-19 41 -9 2 -46 -42 -42 50 -23 -5 -46 -19 28 -22 -30 19 -23 30 46 -25 23
 1 8 73 19 12 -23 23 -14 -10 0 -25 21 22 15 13 -7 -17 -23 -35 36
K_350
-19 46 1 -4 -18 -23 -33 43 -25 -17 -30 -15 45 -40 -39 19 -12 17 39 -14
 16 -3 4 67 7 29 -38 21 -24 -5 6 -45 24 26 34 -4 6 -13 -33 -28 58
K_286
19 -29 -15 42 -32 -38 -19 15 -64 4 -10 -5 -5 -2 42 -7 -46 -25 84 27 47
 -15 29 -17 0 -77 -26 -19 -8 19 -27 0 53 -24 -12 80 19 34 23 9 15
K_336
-24 14 -19 32 -5 -53 14 10 -41 11 -20 -26 16 -8 12 22 -26 -29 86 32 40
 -23 22 4 11 -87 -42 -24 -30 22 -36 5 38 -27 18 39 15 12 28 19 45
K_286
-9 4 -9 20 -20 -50 -6 21 -49 5 -10 -11 9 -8 33 -11 -36 -29 84 30 58 -14
 27 -23 0 -88 -21 -12 -22 31 -30 1 49 -16 -5 74 24 30 27 55 14
K_936
0 19 4 2 -26 -21 -47 50 -35 -21 -29 -14 40 -29 -11 1 -30 38 39 -11 29 -9
 3 43 -6 26 -25 13 -25 -5 8 -38 16 23 18 18 2 -8 -35 -39 55
K_640
-36 38 8 7 -30 -27 -46 57 -38 -7 -24 -24 29 -28 -33 15 -25 10 37 -13 48
 -9 -5 75 37 19 -36 35 -6 23 -12 -35 20 4 23 34 8 7 -12 -67 37
K_350
1 10 -8 31 -27 -48 -26 18 -52 12 -17 -14 -21 -9 2 -7 -30 -29 74 16 48
 -17 31 -31 5 -91 -30 -24 -19 25 -51 -6 37 -28 -21 71 7 55 20 33 14
K_382
-27 39 -16 -8 -22 -17 -44 60 -19 -29 -28 -18 47 -19 -39 7 -39 21 39 -23
 -4 -1 17 44 4 29 -22 42 -8 4 6 -38 38 30 18 25 -23 -23 -16 -26 53
K_762
-9 8 -9 -8 -44 -37 -37 50 -40 -17 -26 -1 35 -30 -31 17 -28 35 50 6 14 5
 5 37 -2 32 -21 27 -28 -1 -15 -50 18 36 31 5 16 -8 -38 -23 66
K_282
7 -13 -19 33 -11 -44 -8 12 -60 15 -12 -8 7 5 38 13 -28 -23 93 24 37 -15
 23 -20 -7 -78 -14 -23 -25 -1 -44 4 45 -17 -13 70 18 22 18 34 27
K_157
-34 29 -21 11 -11 -70 19 13 -31 -5 -23 -21 21 -4 4 -5 -34 -16 87 38 54
 -13 19 -17 8 -90 -19 -12 -39 45 -35 12 42 -16 9 54 5 16 31 67 19
K_936
8 -4 -10 36 -14 -49 -15 11 -45 27 -14 -10 -13 -13 42 12 -39 -38 79 27 40
 -14 25 -14 -13 -92 -22 -31 -12 17 -39 -2 45 -13 -7 57 26 38 18 39 14
K_286
-58 36 2 5 5 -20 -44 52 -12 -6 -31 -23 24 -23 -36 27 -21 -2 24 -12 0 1 1
 84 38 18 -22 32 6 20 -15 -37 27 7 20 35 1 11 -35 -52 52
K_282
-37 17 -20 15 16 -37 -4 13 -26 -11 -9 -37 23 -19 43 1 -33 -20 66 -7 43
 -27 17 23 -1 -102 -34 5 -21 29 -38 6 20 -24 8 55 -19 45 47 -15 42
K_640
1 22 -1 0 -23 -27 -50 60 -35 -19 -23 -17 49 -29 -5 -3 -24 24 39 -13 32
 -8 6 57 -1 20 -11 8 -9 -6 11 -39 22 23 18 18 -7 -7 -41 -32 53
K_640
-20 9 -34 9 8 -53 -16 24 -32 -6 -11 -12 14 3 30 -5 -28 -27 92 26 38 -24
 25 -11 23 -97 -28 -19 -33 22 -23 6 42 -19 2 61 6 26 26 51 29
K_374
-4 -1 -17 12 -24 -47 -32 12 -34 21 -10 -14 -6 -3 35 3 -43 -29 85 14 27
 -20 40 -28 7 -81 -15 -8 -13 34 -40 6 55 -10 -25 74 12 41 23 18 16
K_762
-20 23 -7 -1 -19 -15 -27 44 -26 -22 -30 5 41 -19 -10 21 -12 22 50 -13 29
 -2 4 63 11 41 -40 32 -25 -3 6 -35 26 27 17 25 4 -22 -32 -36 49
K_157
-37 16 -26 7 36 -55 -12 36 -32 6 -15 -27 35 -10 36 0 -46 -15 58 4 28 -20
 12 22 11 -106 -10 10 -18 15 -31 14 32 -15 9 48 -9 42 41 16 41
K_374
-31 32 11 17 -3 -30 -40 66 -51 -20 -22 -36 53 -35 -46 5 -22 11 16 8 24
 -18 0 65 34 48 -28 15 8 17 6 -35 34 5 16 28 -19 16 -43 -39 42
K_382
-27 22 1 5 4 -5 -30 51 -31 -13 -18 -34 41 -17 -7 27 -12 -1 32 -14 36 -17
 20 55 40 16 -28 65 -2 27 0 -40 13 4 35 23 -7 -4 -17 -78 30
K_53
-16 -1 -21 14 -1 -44 -22 15 -48 15 -19 -38 -12 -4 34 -2 -45 -20 75 1 21
 -25 37 -11 -3 -86 -18 -21 4 11 -40 5 62 -13 -14 69 9 25 21 1 21
K_762
-5 -1 3 24 -26 -19 -32 57 -51 -25 -25 -33 49 -20 -18 7 -28 7 20 14 23
 -10 8 66 33 62 -10 29 5 15 10 -36 34 13 21 39 -12 -3 -35 -63 25
K_336
14 -24 -20 43 -13 -45 -16 20 -54 21 -26 -9 -13 12 44 -9 -47 -24 73 16 13
 -12 21 -13 3 -81 -21 -34 -2 7 -35 15 57 -23 -26 76 15 37 24 22 15
K_336
-27 37 -22 1 -30 -39 -44 57 -25 -10 -42 -11 33 -14 -12 13 -31 33 42 -30
 6 1 3 65 7 6 -22 25 -8 -7 6 -27 19 30 10 9 -15 -14 -21 -9 36
K_350
-32 3 -15 29 28 -35 3 12 -41 5 -7 -15 14 -16 51 12 -32 -13 72 0 38 -20 2
 23 3 -90 -34 -4 -19 10 -32 15 51 -27 -3 61 6 37 40 -15 22
K_157
-36 52 16 15 -26 -28 -32 48 -34 0 -26 -34 35 -29 -28 14 -18 0 27 -8 33 3
 8 64 40 29 -16 35 -5 22 -8 -30 42 10 15 65 6 -9 -37 -37 40
K_936
-34 13 -25 8 30 -52 -10 27 -36 2 -17 -28 32 -14 37 6 -43 -14 66 -3 42
 -20 15 20 13 -99 -25 13 -17 16 -26 12 36 -11 15 50 -4 36 41 8 44
K_374
-42 25 -4 17 -16 -14 -33 48 -34 -20 -12 -21 33 -32 -16 25 -19 -2 27 9 15
 -5 9 66 27 16 -30 34 -6 22 -11 -53 23 9 30 28 0 7 -37 -55 48
K_282
-11 9 -20 15 9 -47 -17 3 -48 3 -15 -16 -5 -14 36 10 -42 -27 82 7 46 -19
 28 -24 -1 -97 -29 -10 -5 42 -42 0 61 -3 -5 50 7 51 9 24 -2
K_53
-54 24 -27 4 38 -47 -7 23 -23 -10 -4 -35 40 -10 35 10 -41 -22 66 -7 19
 -28 25 28 13 -89 -11 18 -16 44 -29 17 42 -16 -8 48 -17 34 54 -9 39
K_762
6 -8 -12 34 -18 -30 -16 4 -63 16 -2 -6 -5 -4 44 12 -28 -32 86 17 52 -16
 30 -14 -7 -89 -20 -22 -13 4 -36 0 55 -22 -12 76 15 36 10 14 9
K_157
-39 26 -23 14 22 -60 6 33 -31 -1 -15 -40 35 -25 21 17 -40 -29 68 17 33
 -21 12 28 -1 -96 -32 -4 -23 33 -32 3 32 -11 7 26 -9 46 51 20 41
K_286
8 -19 -14 23 -40 -44 -34 20 -54 33 -9 -20 -14 2 37 3 -40 -32 91 14 39
 -16 27 -18 -2 -94 -15 -14 -7 11 -38 4 39 -21 -19 69 19 35 32 34 5
K_350
-31 45 -16 -9 -16 -35 -44 56 -11 -22 -45 -16 42 -21 -32 8 -15 22 28 -23
 20 -3 12 62 35 22 -27 27 -15 -1 5 -35 29 34 31 24 -7 -14 -42 -27 42
K_374
-34 13 -29 13 20 -52 -10 35 -22 3 -5 -41 29 -8 36 5 -48 -17 77 0 19 -21
 22 14 5 -98 -12 18 -4 22 -23 15 42 -20 -1 55 -20 29 62 -3 38
K_762
0 16 6 2 -26 -18 -35 36 -40 -14 -22 4 32 -25 -20 18 -17 36 48 1 34 -3 -1
 41 -1 41 -31 15 -29 -13 11 -36 31 22 17 19 18 -13 -42 -36 35
K_157
-15 14 -29 3 5 -65 4 12 -25 -15 -12 -19 8 -12 13 8 -32 -21 102 29 55 -19
 19 -23 9 -96 -30 -8 -30 49 -41 5 47 -10 5 34 5 31 31 41 9
K_53
-7 20 0 -20 -1 -16 -38 66 -36 -26 -27 -16 48 -22 -16 11 -34 27 43 -4 34
 -11 2 42 3 26 -21 45 -9 21 1 -38 15 30 21 0 4 0 -14 -41 44
K_53
-16 9 -36 19 -17 -59 -1 10 -33 -22 -8 5 13 4 11 -4 -37 -19 91 29 47 -15
 22 -11 5 -90 -40 -19 -36 50 -20 5 45 -18 -6 53 5 30 27 44 23
K_336
-43 20 -17 17 18 -66 9 23 -38 -10 -23 -19 46 -18 39 -8 -41 -13 70 19 41
 -19 9 16 5 -90 -12 -4 -23 35 -37 17 45 -12 1 55 11 32 41 42 37
K_936
-30 34 -1 10 7 -24 -31 55 -21 -14 -25 -34 44 -27 -11 23 -8 -11 35 -7 30
 -13 7 64 50 16 -27 37 6 34 -9 -34 42 10 21 26 0 -2 -36 -58 26
K_53
-43 22 -34 13 14 -59 9 15 -24 0 -10 -17 20 -3 29 16 -28 -9 67 10 30 -16
 16 23 1 -95 -24 -4 -26 16 -31 15 30 -16 -2 39 -17 45 29 12 30
K_157
-40 40 -14 -5 -17 -28 -37 45 -16 -38 -36 -11 34 -37 -34 22 -24 26 42 -8
 -1 4 6 74 -3 9 -25 17 -18 -4 -6 -43 25 28 24 13 -7 -13 -36 -30 55
K_282
-39 46 -18 -12 -13 -37 -43 50 -12 -15 -43 -18 42 -16 -20 11 -21 26 32
 -16 15 -8 13 69 29 18 -27 26 -12 6 6 -30 29 34 28 28 -6 -16 -53 -25 49
K_374
-8 -17 -12 26 -9 -44 -27 16 -55 16 -15 -10 0 -14 32 6 -46 -24 85 28 20
 -15 18 -16 -6 -86 -10 -19 -3 16 -53 -10 46 -15 1 67 23 41 16 30 28
K_282
-39 14 -23 10 3 -54 -13 26 -39 -6 -4 -23 34 -16 34 8 -36 -22 82 1 48 -26
 14 40 7 -106 -27 5 -20 28 -31 12 27 -24 -2 42 4 36 56 4 35
K_350
-37 49 14 24 -6 -36 -33 60 -32 -1 -34 -36 40 -31 -45 19 -9 1 13 -1 35
 -16 5 72 45 26 -43 25 -8 33 -12 -36 23 -2 12 36 -3 7 -44 -61 42
K_382
-12 19 -12 -5 -22 -24 -27 49 -32 -15 -19 -1 48 -16 -13 19 -18 41 44 -6
 15 -1 0 53 -4 33 -25 36 -34 -15 13 -34 15 29 18 5 1 -15 -32 -27 53
K_157
-27 40 8 -14 -7 -34 -32 56 -28 -22 -28 -9 40 -29 -19 -5 -26 27 31 -1 34
 3 -1 45 9 21 2 23 -23 18 14 -30 30 24 9 25 5 -11 -27 5 22
K_936
8 13 8 5 -26 -20 -35 39 -38 -22 -23 1 26 -29 -9 10 -24 27 28 -13 38 5 7
 66 8 41 -22 32 -19 6 12 -30 17 21 9 23 4 -5 -27 -63 39
K_336
-49 37 11 -11 -4 -35 -34 69 -37 -16 -22 -49 54 -25 -26 5 -28 9 16 3 20
 -12 8 68 30 45 -8 32 -3 25 6 -31 27 19 10 52 -8 6 -23 -23 37
K_936
-29 9 -10 20 -14 -31 -32 62 -45 -29 -29 -16 59 -12 -10 11 -36 17 16 10
 11 -13 9 63 29 48 -18 23 0 29 14 -34 32 17 16 37 -17 -4 -38 -42 33
K_336
-28 32 -17 -13 -22 -26 -37 53 -13 -25 -36 -23 48 -14 -25 8 -28 22 37 -18
 4 -12 27 52 9 35 -21 41 -12 9 1 -37 24 34 23 21 -14 -23 -23 -38 42
K_762
-39 12 -13 18 11 -42 5 7 -53 0 -21 -33 8 -8 38 -9 -30 -16 68 13 38 -23
 23 3 -4 -96 -23 -22 -9 16 -33 7 50 -24 3 71 24 11 19 25 22
K_936
-8 4 -2 11 -12 -35 -20 11 -42 30 -10 -24 -13 -13 25 13 -28 -43 81 22 37
 -21 27 -11 -1 -94 -31 -26 -18 24 -42 -4 36 -26 -13 61 28 39 29 22 32
K_286
-21 39 -9 -10 -8 -6 -39 48 -23 -47 -26 -25 58 -37 -21 21 -15 15 38 -28 9
 -8 18 62 14 17 -30 49 -19 8 8 -40 33 28 17 5 -21 -9 -22 -55 33
K_53
7 21 4 -3 -21 -29 -57 64 -44 -5 -32 -10 51 -27 -8 2 -23 20 41 2 33 -11
 11 49 22 28 -7 21 -17 -9 8 -39 32 26 29 33 8 -12 -48 -29 35
K_374
-26 12 -17 27 -2 -43 -18 -2 -46 16 -30 -45 -5 -10 43 5 -25 -18 69 -4 19
 -26 24 1 1 -92 -35 -41 -4 10 -51 7 46 -19 -9 78 -4 32 1 -9 34
K_640
-20 5 -22 16 -8 -43 -27 23 -44 0 -13 -43 1 -10 18 0 -45 -15 75 0 32 -26
 38 -8 0 -90 -26 -9 -3 11 -29 -5 58 -17 -3 66 9 25 29 -9 25
K_762
-16 -3 -23 12 8 -36 -20 16 -43 -10 -9 -25 3 -16 29 0 -43 -19 84 15 45
 -25 21 -27 -6 -114 -26 -10 2 33 -30 -7 61 -18 4 47 13 38 21 21 -1
K_53
-33 14 -5 -2 11 -19 -40 78 -36 -35 -16 -47 61 -21 -19 20 -33 4 25 -1 20
 -19 11 54 31 32 -12 45 6 30 7 -38 33 18 18 21 -15 10 -15 -46 31
K_53
-30 33 -29 28 -7 -57 0 -1 -16 -11 -20 -20 13 -6 15 5 -26 -22 87 10 48
 -20 22 -2 14 -98 -39 -19 -33 37 -38 11 31 -23 9 55 -20 37 27 24 32
K_640
-34 18 -2 4 -11 -23 -32 48 -40 -24 -19 -37 42 -35 -25 23 -23 6 36 10 16
 -8 14 82 20 42 -13 39 0 5 -7 -47 18 18 40 22 -16 3 -36 -52 48
K_282
-27 34 -8 5 -15 -20 -43 60 -19 -28 -29 -26 38 -22 -26 16 -35 14 36 -11
 10 -5 24 53 20 27 -13 39 -12 7 9 -35 38 17 12 29 -21 -19 -17 -45 40
K_762
-38 35 -25 18 19 -64 6 23 -25 -1 -18 -29 37 -22 17 22 -33 -28 78 9 34
 -20 13 29 0 -101 -44 -9 -28 27 -32 6 31 -13 8 31 2 35 49 26 58
K_286
0 12 -3 16 -25 -57 -7 12 -42 35 -18 -10 -13 -6 38 -4 -28 -31 74 14 52 -3
 30 -23 0 -98 -7 -15 -18 23 -47 12 42 -15 -17 78 26 33 20 43 14
K_936
-37 29 -2 2 -13 -14 -37 47 -23 -11 -17 -28 29 -32 -25 26 -6 -3 33 -12 12
 2 2 74 27 17 -27 41 2 11 -10 -49 18 14 33 28 2 -1 -32 -61 51
K_282
-24 19 -34 2 -7 -64 -13 11 -22 -6 -16 -8 9 0 15 2 -29 -21 94 27 46 -19
 28 -14 21 -92 -32 -17 -39 31 -26 9 39 -9 5 56 3 32 18 56 26
K_374
-48 21 -11 -7 2 -26 -27 65 -33 -19 -11 -36 65 -19 -20 17 -18 18 21 3 6
 -18 3 65 24 37 -14 26 -6 10 15 -36 35 16 19 20 -26 -2 -38 -31 29
K_157
-16 33 -14 -4 -9 -22 -35 55 -27 -36 -37 -22 46 -28 -32 17 -24 13 54 -20
 24 1 2 40 20 18 -29 37 -4 13 -2 -38 47 33 23 9 -4 -19 -28 -20 43
K_53
-10 19 1 -22 -12 -23 -48 66 -31 -17 -23 -11 52 -23 -23 1 -38 34 33 -10 9
 -7 3 36 4 40 1 32 -13 9 11 -31 30 30 9 7 -2 -12 -16 -37 48
K_762
-23 30 -21 5 -34 -25 -24 49 -29 -39 -45 -4 48 -15 -25 10 -23 25 29 -7 4
 -3 15 52 13 26 -46 19 -30 19 10 -39 33 27 12 17 -15 -24 -38 -34 38
K_336
-9 -3 -16 25 -26 -53 -21 3 -58 12 -17 -29 -18 -16 41 9 -31 -23 85 10 55
 -19 27 17 -5 -98 -20 -26 -5 4 -46 3 40 -18 -9 63 22 26 17 1 8
K_350
-10 25 3 -22 -19 -24 -29 41 -22 2 -17 0 19 -30 -20 16 -9 28 30 -8 20 10
 -7 51 -1 29 -20 23 -32 -7 1 -31 25 29 2 0 5 -5 -46 -31 38
K_157
-29 24 -34 -3 2 -65 -9 22 -22 -2 -13 -19 9 -1 12 -1 -27 -22 86 28 44 -19
 24 -10 22 -103 -23 -17 -39 33 -30 6 37 -15 7 52 -5 31 22 47 22
K_374
-22 16 -34 3 8 -65 2 18 -26 -12 -15 -20 14 -15 21 6 -34 -19 100 20 48
 -20 14 -21 14 -107 -40 -9 -24 47 -39 9 56 -11 1 32 3 41 37 33 18
K_53
-18 8 -25 16 16 -42 -15 10 -45 -7 -13 -25 4 -18 42 8 -38 -22 88 6 44 -21
 22 -11 -1 -108 -30 -10 3 31 -34 0 63 -11 -1 49 8 36 17 17 9
K_53
-23 53 0 5 -26 -39 -38 47 -27 -14 -47 -6 39 -32 -54 10 -9 32 32 -22 18
 -3 4 58 18 24 -46 11 -25 5 0 -32 32 19 11 13 -2 -12 -53 -33 51
K_382
-22 5 -20 16 3 -48 -25 2 -37 18 -12 -35 -10 -3 38 8 -39 -21 70 -5 14 -23
 40 -3 -1 -87 -11 -17 0 17 -40 11 56 -10 -21 75 14 31 16 -2 20
K_762
-26 15 -16 21 -1 -44 -8 5 -48 10 -15 -35 2 -20 28 17 -31 -29 69 20 38
 -30 34 3 -10 -103 -39 -28 -16 22 -36 -9 39 -19 5 46 14 36 16 14 22
K_286
